Below is a small trained network, with its code and all its weights. Each question gives an input and a class and asks what happens when units are switched off, that is, made to give their printed mean instead of their output.

import numpy as np


def w(rows, s, z=0):
    codes = np.array(rows[::2]) - 128.0
    scale = np.full(codes.shape[1], s)
    scale[-1] = z or s
    return codes * scale


def f(y):
    return y / 2 * (1 + np.tanh(0.7978845608 * (y + 0.044715 * y**3)))


def log_softmax(a):
    a = a - a.max(-1, keepdims=True)
    return a - np.log(np.exp(a).sum(-1, keepdims=True))


def net(x, mask):
    res = np.array(x, float).reshape(1, 6) / 4 @ E
    y = f(res @ A[0][:, :-1].T + A[0][:, -1])
    res = res + np.where(mask, y, B[0][:, -1]) @ B[0][:, :-1]
    return log_softmax(res[-1] @ U[:, :-1].T + U[:, -1])


A, B = {}, {}
E = w([
[218,165,181],'x0',
[198,18,179],'x1',
[48,35,74],'x2',
[157,34,80],'x3',
[2,53,226],'x4',
[186,121,171],'x5',
],0.0067)
A[0] = w([
[91,124,149,81],'n1',
[175,86,122,105],'n2',
[151,76,204,155],'n3',
[169,130,171,110],'n4',
[52,99,101,241],'n5',
[168,42,140,119],'n6',
[113,70,103,175],'n7',
[125,133,142,109],'n8',
[111,54,240,232],'n9',
[180,145,218,174],'n10',
[131,138,90,120],'n11',
[157,177,164,199],'n12',
[110,97,125,105],'n13',
[169,58,138,129],'n14',
[118,158,190,254],'n15',
[116,162,99,137],'n16',
[213,75,117,133],'n17',
[169,86,38,181],'n18',
[115,82,74,188],'n19',
[67,114,79,204],'n20',
[125,199,89,215],'n21',
[160,194,111,99],'n22',
[119,96,68,167],'n23',
[61,119,135,199],'n24',
[47,162,2,203],'n25',
[200,167,140,169],'n26',
[103,120,196,171],'n27',
[183,251,73,172],'n28',
[174,163,110,111],'n29',
[140,88,49,167],'n30',
[76,189,75,229],'n31',
[139,187,113,151],'n32',
[114,118,178,166],'n33',
],0.014,0.0034)
B[0] = w([
[83,114,128,149],'n1',
[190,91,103,159],'n2',
[122,46,147,191],'n3',
[162,86,153,159],'n4',
[70,161,113,231],'n5',
[122,97,83,193],'n6',
[97,114,95,185],'n7',
[121,132,148,127],'n8',
[36,65,143,244],'n9',
[165,78,195,201],'n10',
[148,166,127,142],'n11',
[155,117,170,182],'n12',
[108,125,108,150],'n13',
[141,85,84,181],'n14',
[103,99,255,184],'n15',
[135,158,149,153],'n16',
[168,80,125,191],'n17',
[203,134,72,196],'n18',
[117,127,64,187],'n19',
[88,171,112,210],'n20',
[187,220,186,197],'n21',
[190,158,163,178],'n22',
[124,164,52,176],'n23',
[26,150,135,200],'n24',
[87,221,109,254],'n25',
[145,111,164,196],'n26',
[85,98,160,177],'n27',
[209,178,193,249],'n28',
[179,101,156,168],'n29',
[149,138,66,185],'n30',
[103,177,169,213],'n31',
[183,156,189,171],'n32',
[90,73,165,160],'n33',
],0.0074,0.011)
U = w([
[109,199,62,4],'0',
[111,40,198,166],'1',
[192,163,204,179],'2',
[30,73,146,73],'3',
[81,170,158,140],'4',
[164,68,2,151],'5',
],0.0092,0.0022)

Each question gives the input, the list of numbers given to net, and the class t.
The units are the neurons (one row each of A and B). Each row of codes is followed by its name. A weight is (code - 128) times the scale printed after its matrix; where a second scale follows, it is the last column's (A, B and U).
mask holds one flag per neuron, in row order. A switched-off neuron (its flag False) gives its mean, the last column of its row in B, instead of its output. The means were averaged over made-up inputs and are rounded, as every weight is.
A unit's drop is (log p(t) with every unit on - log p(t) with that unit switched off) / (log p(t) with every unit on - log p(t) with every unit switched off).
The circuit of an input: a set's keep is (log p(t) with only the set's units on - log p(t) with every unit switched off) / (log p(t) with every unit on - log p(t) with every unit switched off). Starting from the 12 units with the biggest drops (on a tie, the unit counted first), units are removed one at a time, each time the one whose removal leaves the highest keep (on an exact tie, the one counted first), for as long as the keep stays at least 0.8.
units of the circuit, in order: the units of the circuit, biggest drop first
unit that matters most: the unit with the biggest drop
k most important neurons: the k neurons with the biggest drops, biggest first
drop when u is switched off: that unit's drop, to one decimal
input [5,-6,-3,1,7,0], class 1: units of the circuit, in order	n25, n15
input [-2,-4,-3,0,8,8], class 3: units of the circuit, in order	n28, n9
input [6,-7,-3,-4,8,-4], class 1: units of the circuit, in order	n15, n25
input [4,4,5,1,7,2], class 3: units of the circuit, in order	n9, n28
input [-5,4,-3,-1,7,7], class 3: unit that matters most	n9
input [2,-5,1,-6,5,5], class 3: units of the circuit, in order	n28, n27
input [5,-1,7,2,0,-2], class 0: units of the circuit, in order	n3, n10, n9
input [3,-2,3,5,5,7], class 3: 2 most important neurons	n28, n9
input [-2,-8,7,-5,3,-4], class 0: 2 most important neurons	n25, n9
input [6,-4,7,-1,3,1], class 3: 2 most important neurons	n28, n21
input [-6,5,-5,0,8,4], class 3: 2 most important neurons	n9, n28
input [-8,-6,7,-1,2,4], class 0: drop when n25 is switched off	0.1
input [-2,-3,0,0,-2,-3], class 0: drop when n15 is switched off	0.2
input [-4,-8,7,7,7,-4], class 0: drop when n25 is switched off	0.2
input [3,-5,7,3,5,-5], class 0: unit that matters most	n25
input [1,3,-1,4,-7,-7], class 5: drop when n15 is switched off	0.2
